[[112 137 121 109 143 147]
 [148 137 118 117 129 109]
 [105 108 127 156 102 146]] gives 137

[[155 148 122 117]
 [ 99 102 122 118]
 [144 130 100 110]] gives 102

[[128 146 125 149 108 126]
 [139 111 133 112 118 127]
 [139 111 125 121 112 127]] gives 111

[[121 132 130 122 132 155 137]
 [123 130 138 118 128 152 132]
 [124 130 135 125 132 157 135]] gives 130

[[130 123 124 148]
 [126 130 130 105]
 [129 142 132 101]] gives 130

[[121 144 121 131 122]
 [131 151 119 138 135]
 [131 148 119 137 134]] gives 151

[[110 145 128 130]
 [124 105 135 144]
 [111 133 130 141]] gives 105
---
[[137 105 132 128 128 114]
 [138 110 114 130 118 116]
 [133 102 147 124 143 115]] -> 110

[124 121 123 149 103] -> 123

[146 134 139  99] -> 139

[117 136 131 106] -> 131

[138 126 105 146 125] -> 126

[100 111 123 149] -> 123
---
128,109,101,100 value 128, 100

154,119,120,141,143
98,109,148,105,112
133,120,119,140,114
value 154, 114

149,129,118,119 value 149, 119

129,145,153,152 value 129, 152

134,138,118,146,99,144 value 134, 144

150,133,145,114,148,125 value 150, 125

127,132,105,141 value 127, 141

118,155,122,111,120,142,109 value 118, 109

125,122,101,119
117,139,100,104
111,109,145,138
value 125, 138
---
124,104,151,129
129,122,132,109
127,122,133,122
: 133

105,124,130,132,140
124,117,132,127,105
130,129,103,143,106
: 103

134,138,128,129,132,129
131,128,133,133,132,132
122,150,128,122,126,128
: 128

107,121,118,144
101,121,121,132
144,110,141,115
: 141

144,151,101,128,120
119,122,141,136,128
115,102,137,135,110
: 137

116,135,119,139,133,107
158,101,147,115,138,145
99,152,113,154,124,105
: 113
---
[[124 134 117 121 135]
 [130 130 110 135 153]
 [130 131 135 125 122]] Answer: 121

[[145 113 132 116]
 [129 135 112 110]
 [130 123 118 105]] Answer: 132

[[137 129 138 142 128 119]
 [132 137 146 146 104 107]
 [146 107 114 128 121 129]] Answer: 128

[[131 141 126 119]
 [131 151 130 122]
 [133 117 121 131]] Answer: 126

[[119 121 131 131]
 [120 101 115 117]
 [133 133 130 125]] Answer: 131

[[143 132 120 128 123 126 134]
 [133 124 128 121 132 137 128]
 [150 133 112 111 128 141 135]] Answer: 126

[[119 158 122 133 112]
 [126 139 133 140 110]
 [129 139 128 126 115]] Answer: 133

[[135 128 135 118 151 122]
 [138 137 121 130 113 122]
 [128 110 143 142 119 141]] Answer: 151

[[129 135 146 142 148 123]
 [106 138 130 146 119 134]
 [121 142 140 144 117 128]] Answer: 148
---
[108 138 143 152 116] result: 152
[139 151 146 104 108  99] result: 108
[141 126 109  99 100 112] result: 100
[132 157 122 124 113 126 132] result: 126
[142 112 109 143 109 144 149] result: 144
[131 128 108 117 106 119] result: 106
---
Q:
[[128 126 134 150 126 116 142]
 [130 143 144 117 137 128 121]
 [136 136 147 142 123 115 152]]
A: 142

Q:
[[141 130 133 124]
 [103 123 121 135]]
A: 124

Q:
[[121 114 120 135 152]
 [121 114 120 135 130]]
A: 152

Q: [105 101 132 135 110 124]
A: 124

Q: [133 103 125 116]
A: 116

Q:
[[148 134 106 133 129 103 112]
 [134 127 123 123 131 111 115]
 [146 151 136 120 112 138 149]]
A: 112

Q: [133 131 123  98 142 129]
A: 129

Q:
[[131 128 124 128 120 130 116]
 [119 114 134 131 125 144 114]
 [135 136 131 132 149 115 103]]
A: 116

Q: [116 135 132  99 123]
A: 123
---
[[121 119 133 147 139 152]
 [111 123 126 125 130 131]] => 119

[113 135 124 125 110 102] => 135

[144 125 156 110] => 125

[130 127 116 132 145 131 103] => 127

[127 110 137 134 157 123] => 110

[131 147 101 138 140] => 147

[123 132 126 126 106 137 128] => 132

[154 146 102 124 114] => 146

[121 158 109 132 137 145] => 158
---
[155 151 123 115 118 115 138] out 115, 155

[113 148 150 105 141 154 107] out 105, 154

[[142 107 117 115 114 134 144]
 [141 107 111 123 136 119 149]
 [134 129 146 101 116 112 132]] out 123, 149

[[151 137 135 116 107]
 [114 117 138 121 127]
 [134 101 153 125 142]] out 138, 153

[125 147 121 130 131 154 136] out 130, 154

[120 118 145 156 135 116 135] out 156, 156

[155 118 127 157 135] out 127, 157
---
[[128 128 129 127]
 [131 115 109 104]] >> 115

[[127 131 131 132]
 [121 131 102 138]] >> 131

[[102 113 113 133]
 [ 99 113 111 133]] >> 113

[[128 124 121 107]
 [131 122 143 135]] >> 122

[[107 144 126 110]
 [100 131 128 126]] >> 131

[[149 153 146 158]
 [151 141 154 148]] >> 141
---
[[124 142 104 114 113 113 124]
 [115 133 140 119 101 132 142]
 [144 118 129 111 116 138 117]] => 140

[[153 125 115 131]
 [126 125 132 129]
 [112 118 144 120]] => 132

[[127 127 120 127]
 [106  98 140 110]
 [135 144 129 131]] => 140

[[120 131 147 127 137 101 130]
 [147 114 126 116 127 146 132]
 [121 117 125 143 124 145 110]] => 126

[[112 155 148 128 136]
 [120 136 128 120 134]
 [114 133 143 111 130]] => 128

[[138 108 109 127 128]
 [135 136  98 120 137]
 [131 127 128 117 144]] => 98

[[120 122 120 117 142 110 153]
 [130 126 108 140 122 129 109]
 [144 128 117 126 121 127 140]] => 108

[[137 123 106 141]
 [144 110 135 142]
 [135 108 123 139]] => 135
---
[150 121 112 135 138 121] ans = 121, 150

[[134 127 151 124 117]
 [126 132 126 129 127]] ans = 117, 126

[[138 115 144 140 126 118 129]
 [121 147 152 132 110 113 136]
 [110 121 117 134 128 123 149]] ans = 129, 110

[[116 101 151 139 141]
 [134 122 134 149 110]
 [144 151 110 123 114]] ans = 141, 144

[149 135 138 142 129] ans = 129, 149

[103 107 123 125 117 128 130] ans = 130, 103

[[111 116 150 130 134 116 116]
 [126 118 116 120 132 126 119]] ans = 116, 126

[100 117 131 118 128 127 132] ans = 132, 100
---
[[131 129 132 129 135 132 148]
 [128 129 132 126 141 128 154]] | 131, 154

[107 140 129 120] | 107, 120

[[119 133 123 121 117 122 138]
 [121 135 120 119 117 123 130]
 [123 132 122  98 106 133 135]] | 119, 135

[150  99 143 107 131 139] | 150, 139

[[137 135 143 139]
 [135 138 140 130]
 [117 108 107 134]] | 137, 134

[121 142 110 156 116 120] | 121, 120
---
[[112 136 128 135 135 129]
 [130 139 126 133 126 127]
 [103 125 130 120 126 127]] gives 129, 103

[[124 150 127 127 133 121]
 [133 136 114 136 128 127]] gives 121, 133

[[104 119 127 120]
 [120 136 119 109]
 [112 151 147 110]] gives 120, 112

[127 139 143 112 130 122 103] gives 103, 127

[140 131 120 122 102] gives 102, 140

[[130 129 132 137 131 123]
 [117 128 127 141 116 114]
 [123 127  99 123 128 139]] gives 123, 123

[141 134 117 115 105] gives 105, 141

[131 146 123 155 113] gives 113, 131

[134 110 154 122 151 107] gives 107, 134

[114 101 135 140 138 106] gives 106, 114
---
[129 106 158 138 129 104 120] >> 120
[122 150 133 127 112 113 109] >> 109
[103 114 127 118] >> 118
[103 115 132 146] >> 146
[132 103 146 110 139] >> 139
[110 143 138 114 100 101] >> 101
[117 120 136 101 139 113 129] >> 129
---
[126 117 145 115 130 101 134] => 115

[[128 105 108 119 107 146]
 [128 105 108 119 107 146]] => 108

[109 149 123 137 124] => 149

[116 152 111 141 133] => 152

[129 143 150 104 140 100] => 150

[132 129 129 153 118 132] => 129
